Each row, then one of two labels for whether it has a hidden trait; a new part has new ones:
(in the rows, 128 means zero)
[150 223 136  93 149 117 109 117 169 118 110 128 123 135  78 115 160 128
 114 135 144 124 135  54 134 126  44 142 113 146]	dr
[182  37 124 181 152 111 117 125 132 136 135 117 118 127 138 167 143 108
 120 128  75 123 165 119 128 101  38 127 124 142]	qb
[116 101 129 135 188 152 138 152 136 108 133  70 163 136 140 128 127 129
 124 171 151 120 111 100 126 104  95 129 122 123]	dr
[148 215 136  89 164 119 111 123 180 116 112 105 136 141  83 107 160 130
 116 145 151 119 128  43 134 119  65 137 116 141]	dr
[115  36 126 186 164 170 140 161 107  90 141  86 167 130 157 136 107 129
 126 175 142 138 113  67 122 112 100 122 116 120]	dr
[181  57 125 161 170  81 112 119 161 143 126 105 116 129 151 168 146 113
 132 121  88 106 150 122 128  99  50 116 134 153]	qb
[131  47 127 162 165  89 114 110 143 146 134 100 120 140 169 176 153 104
 122 120  81 109 149 109 125 105  50 141 126 123]	qb
[ 70 194 129  58 128  80 106  90 121 148 126 161  92 110  54 132 148 100
 114 103 128 120 146  94 130 145  86 156 121 133]	qb
[208  98 128 149 150 105 125 140 164 115 121 136 125 124 134 140 124 145
 144 147 111 118 142 176 125  99 118 102 132 164]	qb
[102 190 126  76 123 149 146 138 115 129 141 124 125 103 108 115 102 157
 139 146 129 130 125 210 125 129 211 122 134 108]	dr
[154  49 128 149 176  67 110 117 168 126 128 119 119 129 150 176 139 116
 143 137  95 102 137 142 117  95  77 130 126 159]	qb
[ 32 166 125  75 110 104 123  99 101 155 139 140  94  95  74 130 124 109
 120  88 123 128 132 157 133 159 162 152 136 111]	qb
[147 195 132  94 187 146 126 140 163 105 123  79 149 131 100 113 146 138
 116 167 158 120 128  51 130 103  53 133 116 130]	dr
[ 79  24 119 153 177 131 137 143  99 126 146  94 149 125 153 149  95 117
 133 140 146 115 116 113 118 112 141 120 133 117]	qb
[112 223 134  67 152  91 104  95 159 134 116 141 108 129  64 123 162 111
 116 119 139 116 136  60 131 133  60 152 115 141]	dr
[176 200 126  83 136 142 143 146 139 129 130 131 128 109 109 111 107 161
 143 152 127 126 141 192 128 112 170 102 136 138]	dr
[140 201 127  62 135 136 145 139 147 136 131 111 128 111 113 103 109 160
 143 139 136 119 124 197 129 124 202 108 143 124]	dr
[126  66 127 151 149 113 126 109 118 152 138  94 122 139 161 171 151 103
 114 123  79 114 158 102 125 108  45 137 122 104]	qb
[ 42 161 126  83 115  93 114  90 102 152 135 148  91 103  73 127 134 103
 118  87 121 127 131 118 133 163 140 156 132 121]	qb
[ 32 172 124  72 107 120 129 110 108 161 139 118 103  96  87 121 121 113
 124  89 126 126 126 173 136 161 186 145 145 105]	dr
[216 177 127  99 143 130 140 149 169 130 121 122 127 111 109 106 118 162
 140 150 131 122 141 167 133 108 158  90 145 152]	dr
[214 177 125  86 169 109 132 136 169 144 120 117 117 114 101 121 123 153
 140 134 121 107 151 163 130  91 123  95 144 164]	dr
[ 35 185 122  52 119 122 137 120  95 161 146 124 108  92  79 123 111 124
 126 102 129 124 133 188 131 154 192 141 142 101]	dr
[ 97 213 123  50 117 153 147 132 103 149 144 108 119  93  79 108 103 147
 132 126 129 131 135 204 131 138 200 118 140 102]	dr
[ 77 188 126  85 112 103 116  97 109 153 130 161  92 101  65 127 137 103
 112  91 119 128 149 116 137 158 104 148 128 133]	qb
[153 131 132 146 173 169 133 154 160  98 125  70 165 144 127 110 140 137
 121 169 150 129 116  66 131 109  83 126 118 127]	dr
[ 87  37 122 161 185 142 141 145 109 111 143  80 155 127 161 148  97 120
 132 156 143 119 110 100 120 108 128 123 125 121]	dr
[160 229 134  71 177 135 121 124 174 122 117  89 141 139  84 105 156 138
 115 152 148 117 130  34 136 104  50 136 117 137]	dr
[ 98 201 120  82 100 170 147 137  77 146 147 134 114  83  63 111 103 141
 122 116 115 147 151 192 135 144 187 111 139  98]	dr
[ 88 186 133  88 137  87 105  95 147 130 118 150 101 126  71 129 154 104
 117 108 131 123 133  87 130 145  79 156 116 141]	dr
[211  85 127 153 169  87 117 129 182 130 119 123 117 128 140 152 134 131
 140 140 106 106 140 143 126  97  92 111 138 170]	qb

New part:
[126 129 126 142 149 138 135 148 183 141 142 153 139 134 144 141 123 124
 125 126 107]	J
[122 129 114 134 138 134 124 139 171 134 140 152 133 127 140 129 115 118
 116 128  99]	J
[142 132 125 120 115 124 139 126 102 132 119 107 131 127 117  80 131 124
 146 142 119]	J
[138 141 137 159 165 152 152 173 216 162 172 193 167 152 199 180 164 164
 160 165 110]	J
[133 132 130 133 135 132 129 134 132 124 120 118 120 117  98  91  95  96
 110 114 105]	J
[137 139 176 145 152 140 134 135 152 133 154 146 134 136 167 192 171 166
 142 136 157]	J
[123 116  79  92  82 107 123 108  58 122  94  90 124 123 103  67 112 120
 143 139 125]	T
[141 147 157 121 120 131 101 103 110  96 127 112 105 111 131 110 139 137
 126 157 114]	J
[113 118  85 107 115 128 137 152 168 157 151 165 153 139 151 124 125 124
 142 150 110]	J
[ 81 116 106  89 110 122  68 105 179  89 153 157  98 103 128 166  97 111
  71 118 125]	T
[141 130 113 121 112 118 126 113  70 113  92  88 116 117  88  58  98 100
 128 127  97]	J
[136 129 116  96  77  95  85  53   1  67  60  60 105 119 130 152 168 178
 177 174 194]	T
[170 140 130 151 126 120 159 124  16 127  64  57 123 124  68  21 101  99
 148 123 101]	J
[121 118  74  76  67 101 107  90  46 109  86  84 115 114  92  53 109 113
 137 150 114]	T
[122 123 102 130 134 136 135 147 159 141 122 132 125 120  90  60  71  73
  92  97  63]	J
[125 117  76 116 105 111 123 113  69 118  83 108 134 132 117 106 114 125
 143 137 120]	T
[148 120  87 117 103 120 188 156  90 180 112 105 165 152 111  41 131 120
 184 146 105]	T
[130 132 118 122 117 121 110 109  97 108 113 123 130 129 153 146 145 151
 148 159 125]	J
[152 142 135 156 147 135 149 142 114 136 110 115 134 129 115  87 114 113
 132 122  82]	T
[124 116 102 104 101 115 135 120  90 134 114 110 130 132 113 105 129 128
 145 127 147]	T
[105 119 117 114 125 130 118 138 173 134 155 157 130 129 149 155 127 130
 108 124 127]	J
[154 138 137 117 107 114 122  94  34  97  74  46  93 100  46   1  79  74
 114 115 101]	J
[128 124  79  98  91 111 110 108  69 105  79  87 110 105  67  12  71  75
 113 129  69]	T
[152 138 117 123 103 109 120  89   9  99  67  79 130 133 138 120 158 165
 181 171 134]	T
[110 110  78  98 103 124 148 152 157 155 132 122 127 117  64   7  59  52
  85  86  65]	T
[136 135 145 113 121 133 137 136 156 142 161 138 138 130 149 117 157 146
 146 160 134]	J
[132 126 126 109  97 110 105  86  39  91  91  81 105 113  94  98 120 121
 123 125 138]	T
[131 137 161 117 133 146 151 159 205 163 190 155 138 129 141 107 145 130
 130 138 117]	J
[123 132 137 109 116 127  98 108 134 104 138 132 112 112 127 140 135 130
 119 141 135]	J
[128 124 106 105 103 119 130 125 108 132 122 124 134 129 118  87 126 122
 138 136 108]	T
[127 110 112 135 134 125 170 151 123 168 127 124 147 149 115 133 132 128
 148 104 169]	J
[139 141 154 130 130 131 120 116 129 110 132 113 114 115 122 107 126 122
 118 133 106]	T
[119 114  97 120 123 128 165 160 167 175 153 159 163 153 154 137 151 143
 158 136 136]	J
[167 148 155 155 136 123 129 103  37 101  77  83 124 129 126 124 150 154
 170 157 131]	J
[132 136 109 151 158 147 143 171 209 156 149 173 153 137 157 109 109 113
 122 142  60]	J
[133 117  98 108 103 118 164 142 101 162 127 127 156 149 135 102 153 145
 175 150 150]	J
[140 125 106 101  92 119 160 134  96 153 124 102 141 132 101  39 131 117
 159 147 111]	T
[107 117  99  94  85  95  51  51  12  43  56  71  76  96  84 134  94 118
 100 125 166]	T
[151 156 200 159 159 134  97  97 103  81 123 108  98 108 136 165 143 146
 110 135 134]	T
[103 109  94  98 104 117 117 118 123 126 126 127 123 124 112 132 111 114
 115 111 141]	T
[146 145 145 166 168 148 141 160 193 147 151 173 152 143 183 171 150 159
 151 166 114]	J
[134 129 104 127 126 132 162 163 167 174 155 168 177 160 195 143 179 175
 190 182 113]	J
[158 144 152 131 120 130 146 123  87 124 107  82 115 112  79  35 115 102
 129 127 106]	J
[118 117 108  87  90 115 122 114 101 123 124 101 111 110  77  58 101  95
 111 117 132]	J
[141 137 145 113 107 119 117  99  74 104 107  76 106 110  85  79 123 117
 124 130 133]	T

[ 95 150 158 163 101 127 184 106 113  26 106 146 123 118 141 142 136 110
 130 154 127  80 123 138 160  87 137 167 137 124 106  84]	Bf
[108 163 124 138 129 141 195 117 109  71 133  42  97 140 157 137 153 146
 181 142  88 125  81 113 110 138 160 178  71  92 139 118]	Bf
[ 96 171 147 126 109 160 183  95 167  29 128 151 157 102  72 116 114 145
 146 108 163 139 112 144 108 172 132 140 118 130 148 178]	Hq
[139 176 123 133 158  78 148 121 164 209 119 161 105 131 126  98 117 153
 117 144 117 145  97 142 113  82 140 118  82  92 101 178]	Hq
[128 170 154 119 103 148 214 105 103 145 121 108  94 185  94 135 139 114
 165 113 113 101  99 147 144  99 130 167  97 110 135 109]	Bf
[136 179 115  89 137  78  88 111 130  80 154 126 124 133 126 122 127 156
 162 133 125 136 125 135  78 111 167 129 199 164 125 146]	Hq
[117 179 163 117 131 119 169 165 123 152 143 159 136 128 126 106 139 118
 153 155 108 114 125 162 154  94 130 133 109 171 135 113]	Hq
[ 79 114 120 140 146  53 233 149 110  60 161 152 144 105 134 125 108 166
 164 136 193 160 104 129  98 151 155 143  93 105 137 115]	Bf
[155 143 150 155 121 114 179 145 159 105 129 168 110 181 113 127 134 126
 167 149 148 129 140 118 148 165 162 140 157 138 153 124]	Hq
[122 183 131 111  88 181 121 149 144  72 158 113 104 123 123 129 143 146
 149 118 106 140  81 135 120 124 181  93 130 161 122 177]	Hq
[ 53 159 142 111  96 174 121 107 124 102 128 153 140 144  91  92 130 130
 181 111  92 140 155 155 146 152 137 156  75 115 145 154]	Bf
[ 32 175 148 114 114 108 207 116 169  11 156 175 148 130  84 111  91 190
 153 158  84 145  92 117 151  88 203 118  95 111 136 148]	Bf
[101 140 144 136 119 140 182 125  99 112 142 105 102 107 116 170 138 126
 120 149 206  81 137 105 138 167 125 155 100  58 138 117]	Bf
[ 37 231 168 120 131 161 179 123 128 118 127 134 149 107 105  92 119 129
 176 149 105 102  63 167 112 111 151 131 106 117 127  92]	Hq
[ 69 170 143 143 113 113 222 137 123  96 121 144 134 121 118 103 105 148
 131  84 128 150 155 168 140  97 121 105  48  40 112 112]	Bf
[ 52 175 112 145 103 138 135 108 118  94 129 111 130 114 125  98 151 116
 156 143  98 133  87 123 155  95 128 150 170 143 151 113]	Hq
[145 197 144 150 147 132  81 125 103  48 154 116 104 133 136 158 118 135
 133 128 156 152  97 136 105 138 142  93  39  94 135 137]	Bf
[144 174 173 130 138 137 231 116 126  41 168 146 130 137 137 124 126 169
 147 133 148 115  51 123 112  86 154 105  68  72 143 113]	Bf
[ 78 156 128 119 141 126 157 116 115  86 156 142  77 173 132 126 143 139
 157 130 143 107 123 156 100 106 104 174  56 160 167 134]	Bf
[ 65 186 147 166 116 136 168 101 106 121  85 148 136 149  92 124 137 135
 130  92 117  94 104 125 104 103 180 139  92  95 147 103]	Bf
[ 80 133 156 137 126 203 180 106 113  99 127 137 125 144  97 122 146  86
 111 121 166 100  86 116 104 148 146 131 110  50 157 123]	Bf
[129 156 111 129 144 127 164 120 101 127 132 138 119 143 112 111 102 197
 159 115 105 165 202 156 107 162 163 135 101  96 135 158]	Bf
[ 91 212 143 123 103 147 215 145 109  70 160 146 136 103 133 123 145 121
 161 115  57 120  70 115  95 110 141 168 154 152 121 107]	Bf
[113 170 144 139  86 134 199 133 125  75  96 172 115 145 143 161 133 119
 132 118 147  84 113 125 101 119 181 116 171 144 140 136]	Bf
[112 177 146 141 157 104 159 146  91 123 128 105 111  88  82 155 131 133
 134 128  74 129  71 123 121 134 149 170 150 101 155 113]	Hq
[112 111 158 102 101 132 205 113 194  34 131 112 123 114 138 139 137 129
 134 167 140 122  70 136  94 125 167 142  95  71 142 163]	Bf
[113 191 120  79 154 152  70 128 118 153 171 145 122 155  99 136 122 137
 183 120 166 167  91 135 148 129 157 109  85 136 118 144]	Bf
[122  79 108  98 123  94 219 120 108 146 134 155 164 116 118 138 127 115
 163 108 132  93 149 132 154 131 125 139 161 127 123 124]	Bf
[101 130 117  99 144  93 143 143 146  71 138 121  79 145 138  76 108 139
 112 113 106 146 127 153 120 167 174 111 129 107 152 133]	Hq
[113 141 119 141 102 128 120 131 133 139 123 185 162 167 120 136 134 133
 141 130 161 114 167 148 129 124 135  86  88 128 152 138]	Bf
[107 172 155 137 130 141 255 100 133  92 131 137 137  74 166 119 143 150
 106 161 157 136 133 120 108 141 172 123  66 121 125 137]	Hq
[101 104 126 152 119 176  86 144 130  64 139 126 128 119  87 121 141 149
 169 150 111 144 120 118 150 155  94 102 156 131 105 122]	Hq
[123  86 122 104 140 147 129 136 159 131 145 172 106 104  90 121 113 117
 125 121 174 141 163 136 137  81 147 128 112 149 147  84]	Bf
[147 159 145 187  62 114 192 105 140 158 146 171 114 114 141 139 151 117
 129 151  99 122 133 155  90 108 141 145  99  72 139 163]	Bf
[ 73 188 168 123 135 129 151 130 109  79 147 135 141 123 169 103 117 139
 144 134 110 128  33 108 148 137 123  96  98  36 117 139]	Bf
[116 137 150 165 174 149 198 108  98  56 115 110 162 129 103 126 154 140
 146 169 155 125  72 139 110 136 128 152 119  78 150 172]	Hq
[ 80 109 155 134 147 105 197 148 163 107 105  96 122 114 110 130 129 122
 125 120 114 121  91 173 122 124 187 123  89 124 108 140]	Bf

Next part:
[105 122 103 125 109 107 134 119 114 169 131 128 132 123 129 128 126 127
 134  91 126 129 186 122 126]	zr
[255  95  95 112 127  97 120  91 107 205 148 143  95 101 151 131 121 122
 117 176 137 135 244 103 107]	Zp
[137 167 140 130 121 107 130 150  50 156 111 114 157 132 109 125 130 133
 146  62  87 121 159 139 137]	Zp
[143 196 149 128 132 140 134 142  19 100 118 124 146 129 119 126 131 132
 134  71  83 123  92 139 135]	Zp
[239 125 105 113 126 113 129  94  54 186 141 139  91 101 145 130 122 123
 121 130 124 133 238 114 119]	Zp
[109 159 136 126 135 158 123 124 118  75 130 140  82 133 132 128 137 127
 128 114 102 128  73 141 125]	Zp
[199 126 152 129 141 157 149 146  96 101 115 118 180 126 114 126 129 132
 131 166 157 123 124 129 135]	Zp
[ 23 187 163 136 130 175 154 153 100  44 111 120 150 145 109 125 143 134
 141  63 113 120  30 147 139]	zr
[255 141 128 119 130 115 125 117  27 164 126 127 143 113 126 127 127 128
 129 125 104 127 200 126 128]	Zp
[ 84 144 140 129 132 129 117 153 128 152 115 117 106 132 110 125 138 133
 148  81 103 122 115 152 137]	zr
[175 120 118 121 130 114 122 136 128 209 120 124 108 117 120 126 127 131
 140 130 124 124 235 131 134]	zr
[141 103 146 136 140 128 117 161 185 112 105 110 202 144 110 124 126 136
 126 185 141 118  70 145 141]	zr
[139 138 108 124 122 108  94  99 109 132 143 141  98 131 150 130 123 123
 116 115  81 135  90 123 119]	Zp
[ 86 119 112 129 108 120 153 102 122  92 140 133 160 123 142 126 116 125
 116 115 149 133  83 109 122]	zr
[111 176 120 125 121 146 143 117  55 120 135 136  82 122 128 128 139 126
 139  60  93 131 130 131 126]	Zp
[ 90  96 102 123 129 133 116 107 230 134 146 141  60 125 150 131 123 123
 118 171 149 135 125 115 116]	zr
[ 81 113 140 136 116 112 134 138 161 103 120 116 206 137 120 123 116 132
 126 133 143 124  76 131 134]	zr
[ 60 122 154 135 130 105 117 184 218 155  94 103 202 147  93 123 134 139
 148 132 124 114 114 153 147]	zr
[163 134 133 125 146 155 114 118 110 109 133 142  86 129 128 130 131 127
 124 155 115 130  94 129 126]	Zp
[ 66 102  99 127 113  73 113 114 193 170 137 127 118 129 139 129 117 126
 123 126 125 132 150 119 123]	zr
[255 115 103 114 137  98  98 105 101 223 141 139  74 107 146 132 123 124
 120 166 119 133 246 116 121]	Zp
[ 96  80 105 127 122  97  99  99 235 140 147 142  97 129 152 131 116 122
 108 177 140 137 113 110 117]	zr
[177  74 138 129 137 114 126 149 191 155 116 114 173 129 112 125 127 133
 133 196 170 121 176 130 137]	zr
[ 74 155 116 124 102 131 156 113  76 103 134 132 141 125 132 128 124 126
 126  59 127 130 127 121 125]	zr
[145 118 129 130 133  63  92 152 156 210 112 116 155 129 114 125 127 133
 137 132  97 122 158 138 137]	Zp
[ 49 136 107 129  96 105 135 104 113 107 139 135 135 129 142 128 121 125
 120  64 115 133  83 116 121]	zr
[113 128 164 132 134 177 169 162 121  48 109 112 206 133 107 124 131 135
 140 142 175 119  73 137 141]	zr
[ 47  99 115 131 126 146 154 125 206  82 129 128 152 125 130 127 126 128
 128 142 184 129  94 123 128]	zr
[ 55 127 169 135 139 158 142 191 195 122  93 102 164 138  88 122 145 139
 161 130 154 113 139 152 149]	zr
[253  78 111 122 140 117 118 104 153 169 138 137 117 117 144 130 122 125
 111 209 156 133 192 109 122]	Zp
[144 175 118 121 121 160 142  96  22  85 151 152  89 116 156 132 126 120
 115  86 108 138 113 107 114]	Zp
[128 179 124 125 114 136 152 115  21  91 128 130 135 124 131 128 126 127
 129  45 110 129 127 123 127]	Zp
[146 155 142 128 145 164 133 137 106 125 121 134  77 127 119 130 148 131
 136 131 109 125 133 142 134]	Zp
[ 66 128 153 130 134 185 170 161 149  73 111 114 184 132 108 124 137 134
 142 135 176 120 122 141 140]	zr
[243 151 180 136 140 102 109 187  45 156  82  96 225 142  86 121 134 142
 150 130  83 111 129 157 153]	Zp
[160  84 137 127 132 127 136 142 171 145 119 121 155 120 121 127 127 131
 133 185 178 125 197 123 132]	zr
[200 140 173 132 161 169 128 168 111 112 104 117 143 134 101 127 144 136
 142 154 122 118 124 148 142]	Zp
[104 127 125 127 130 157 140 132 170 125 129 128  84 124 126 128 141 130
 136 134 157 128 173 123 128]	zr
[222 131 185 135 163 131 117 193 128 118  87  96 222 142  95 122 136 141
 142 184 115 111 115 158 153]	Zp
[193 119 117 118 133 126 125 123 114 190 129 128  79 112 132 130 134 127
 136 132 122 129 240 123 127]	Zp
[225 129 149 125 135 105 131 146  63 161 111 114 190 115 108 125 127 134
 137 157 123 120 187 130 138]	Zp
[  1 112 131 136 114 119 136 144 212 124 118 116 156 139 119 125 128 132
 134 109 151 124  96 134 134]	zr
[132 153 148 130 125 162 172 152  59  84 112 115 188 127 113 125 130 133
 137  93 142 122 128 133 137]	zr
[181 168 133 126 129 137 143 117   9 100 129 126 131 125 132 128 126 129
 129  91 109 127 123 125 129]	Zp
[ 91 120 126 130 122 148 153 114 134  53 135 133 161 127 138 127 125 126
 116 135 155 132  49 110 124]	zr
[ 39  92 129 136 118 101 120 129 216 126 129 122 149 142 126 127 119 129
 125 135 140 127  77 127 130]	zr
[196 107 147 129 131  91 117 150 114 140 111 110 217 131 118 125 112 133
 123 161 130 121 124 131 137]	zr
[110 118 137 128 130 144 161 143 126  78 118 124 201 126 122 125 126 131
 131 140 169 124  96 121 133]	zr
[158 115 117 124 123 124 143 112 107 104 136 133 175 121 138 128 117 126
 114 145 154 131  98 106 122]	zr
[ 13 174 119 127 118 175 154 100 100  48 140 143  93 128 142 130 138 123
 126  57 126 134  73 120 122]	zr
[ 24 157 132 136 119 158 145 126 112  34 130 131 134 142 133 128 124 125
 125  83 123 130  12 124 126]	zr
[214 131 111 123 124 115 133  93  36 122 142 137 149 114 143 130 119 124
 116 136 125 134 140 107 120]	Zp
[194 120  69 115 104  95 124  37  44 175 171 157  62  99 178 135 115 115
 102 107 123 146 204  84 102]	Zp
[163 124  99 118 134 158 129  93 115 142 146 152  30 114 151 133 141 122
 126 136 133 136 190 112 115]	Zp
